Below are the code and all the weights of a small trained network. Each question names an input and a class and asks about switching units off, where a switched-off unit gives its printed mean instead of its output.

import numpy as np


def w(rows, s, z=0):
    codes = np.array(rows[::2]) - 128.0
    scale = np.full(codes.shape[1], s)
    scale[-1] = z or s
    return codes * scale


def f(y):
    return y / 2 * (1 + np.tanh(0.7978845608 * (y + 0.044715 * y**3)))


def log_softmax(a):
    a = a - a.max(-1, keepdims=True)
    return a - np.log(np.exp(a).sum(-1, keepdims=True))


def net(x, mask):
    res = np.array(x, float).reshape(1, 8) / 4 @ E
    y = f(res @ A[0][:, :-1].T + A[0][:, -1])
    res = res + np.where(mask, y, B[0][:, -1]) @ B[0][:, :-1]
    return log_softmax(res[-1] @ U[:, :-1].T + U[:, -1])


A, B = {}, {}
E = w([
[185,136,115,149,129,29,158],'x0',
[226,97,52,145,73,159,127],'x1',
[89,166,87,130,48,100,130],'x2',
[111,123,93,217,153,254,163],'x3',
[115,44,137,144,119,124,83],'x4',
[158,131,146,134,123,127,175],'x5',
[83,87,103,130,177,98,123],'x6',
[109,103,97,63,92,144,131],'x7',
],0.0097)
A[0] = w([
[96,62,168,84,80,162,83,166],'n0',
[151,124,96,140,178,114,1,178],'n1',
[59,116,134,145,71,70,55,214],'n2',
[203,83,143,83,50,203,148,128],'n3',
[121,151,171,96,197,146,156,181],'n4',
[96,149,87,52,74,74,120,176],'n5',
[14,126,105,209,187,189,136,129],'n6',
[172,223,233,182,120,182,125,189],'n7',
[185,116,88,173,138,127,175,236],'n8',
[141,123,231,90,147,191,48,195],'n9',
[99,209,95,91,122,145,178,253],'n10',
[51,138,121,213,126,159,91,93],'n11',
[56,173,162,153,189,132,169,202],'n12',
[175,111,93,207,206,94,109,175],'n13',
[132,99,43,153,99,203,202,202],'n14',
],0.0097,0.0052)
B[0] = w([
[131,181,82,157,63,95,97,194],'n0',
[222,98,181,90,162,93,147,173],'n1',
[181,135,127,92,96,144,142,212],'n2',
[81,130,1,130,151,114,118,209],'n3',
[154,189,137,132,183,130,94,191],'n4',
[169,172,191,96,86,98,96,210],'n5',
[121,70,194,191,141,197,102,255],'n6',
[199,149,128,184,174,147,156,230],'n7',
[121,184,98,155,120,92,207,206],'n8',
[189,188,81,185,120,138,141,206],'n9',
[178,151,178,168,118,178,131,231],'n10',
[56,55,192,161,123,201,135,191],'n11',
[144,99,176,196,117,87,106,233],'n12',
[189,114,167,112,123,120,180,190],'n13',
[142,94,96,217,108,190,158,254],'n14',
],0.0094,0.01)
U = w([
[75,95,105,45,196,107,126,62],'0',
[119,150,51,161,141,118,81,123],'1',
[194,204,130,173,111,110,254,252],'2',
[136,167,197,181,184,130,37,202],'3',
[143,47,167,32,221,65,134,125],'4',
[169,186,176,6,41,77,66,90],'5',
[87,52,162,173,136,173,131,8],'6',
[63,152,127,88,138,117,118,17],'7',
],0.0095,0.0033)

Each question gives the input, the list of numbers given to net, and the class t.
The units are the neurons (one row each of A and B). Each row of codes is followed by its name. A weight is (code - 128) times the scale printed after its matrix; where a second scale follows, it is the last column's (A, B and U).
mask holds one flag per neuron, in row order. A switched-off neuron (its flag False) gives its mean, the last column of its row in B, instead of its output. The means were averaged over made-up inputs and are rounded, as every weight is.
A unit's drop is (log p(t) with every unit on - log p(t) with that unit switched off) / (log p(t) with every unit on - log p(t) with every unit switched off).
The circuit of an input: a set's keep is (log p(t) with only the set's units on - log p(t) with every unit switched off) / (log p(t) with every unit on - log p(t) with every unit switched off). Starting from the 12 units with the biggest drops (on a tie, the unit counted first), units are removed one at a time, each time the one whose removal leaves the highest keep (on an exact tie, the one counted first), for as long as the keep stays at least 0.8.
units of the circuit, in order: the units of the circuit, biggest drop first
top k neurons: the k neurons with the biggest drops, biggest first
drop when u is switched off: that unit's drop, to one decimal
input [8,-7,2,8,3,4,0,-6], class 3: units of the circuit, in order => (n6)
input [3,-3,-8,-3,-3,5,4,7], class 4: units of the circuit, in order => (n14 n7)
input [-7,7,-4,-5,2,-4,0,3], class 1: top 2 neurons => (n3 n9)
input [2,4,-1,-4,-5,5,4,7], class 5: units of the circuit, in order => (n5 n7 n14)
input [-4,-5,-2,3,-5,4,-5,3], class 3: units of the circuit, in order => (n8 n4)
input [8,-8,-3,7,0,5,0,-4], class 3: top 2 neurons => (n6 n12)
input [8,-8,-1,3,5,-4,7,-5], class 4: units of the circuit, in order => (n13 n14 n9)
input [5,-1,6,5,6,2,1,1], class 6: units of the circuit, in order => (n9 n7 n11)
input [7,7,-1,-7,1,5,8,5], class 5: top 2 neurons => (n5 n14)
input [-7,4,4,4,-5,-7,-3,6], class 6: top 2 neurons => (n14 n11)
input [-8,-5,-1,-2,8,0,-7,2], class 2: top 2 neurons => (n9 n2)
input [3,-3,-5,3,-8,-2,3,1], class 3: top 2 neurons => (n4 n12)
input [-4,-6,-8,-7,3,-4,-6,-6], class 2: top 2 neurons => (n9 n6)
input [5,-7,5,6,3,-5,-3,-7], class 6: units of the circuit, in order => (n11)
input [2,-3,-2,-7,-8,-3,6,-4], class 5: drop when n14 is switched off => 0.1
input [-7,6,-1,6,-8,4,7,-3], class 6: drop when n6 is switched off => 0.5
input [-7,7,-2,-2,3,-4,-8,8], class 1: drop when n3 is switched off => 0.2
input [0,-8,-1,7,-8,-5,-1,0], class 3: drop when n1 is switched off => 0.0
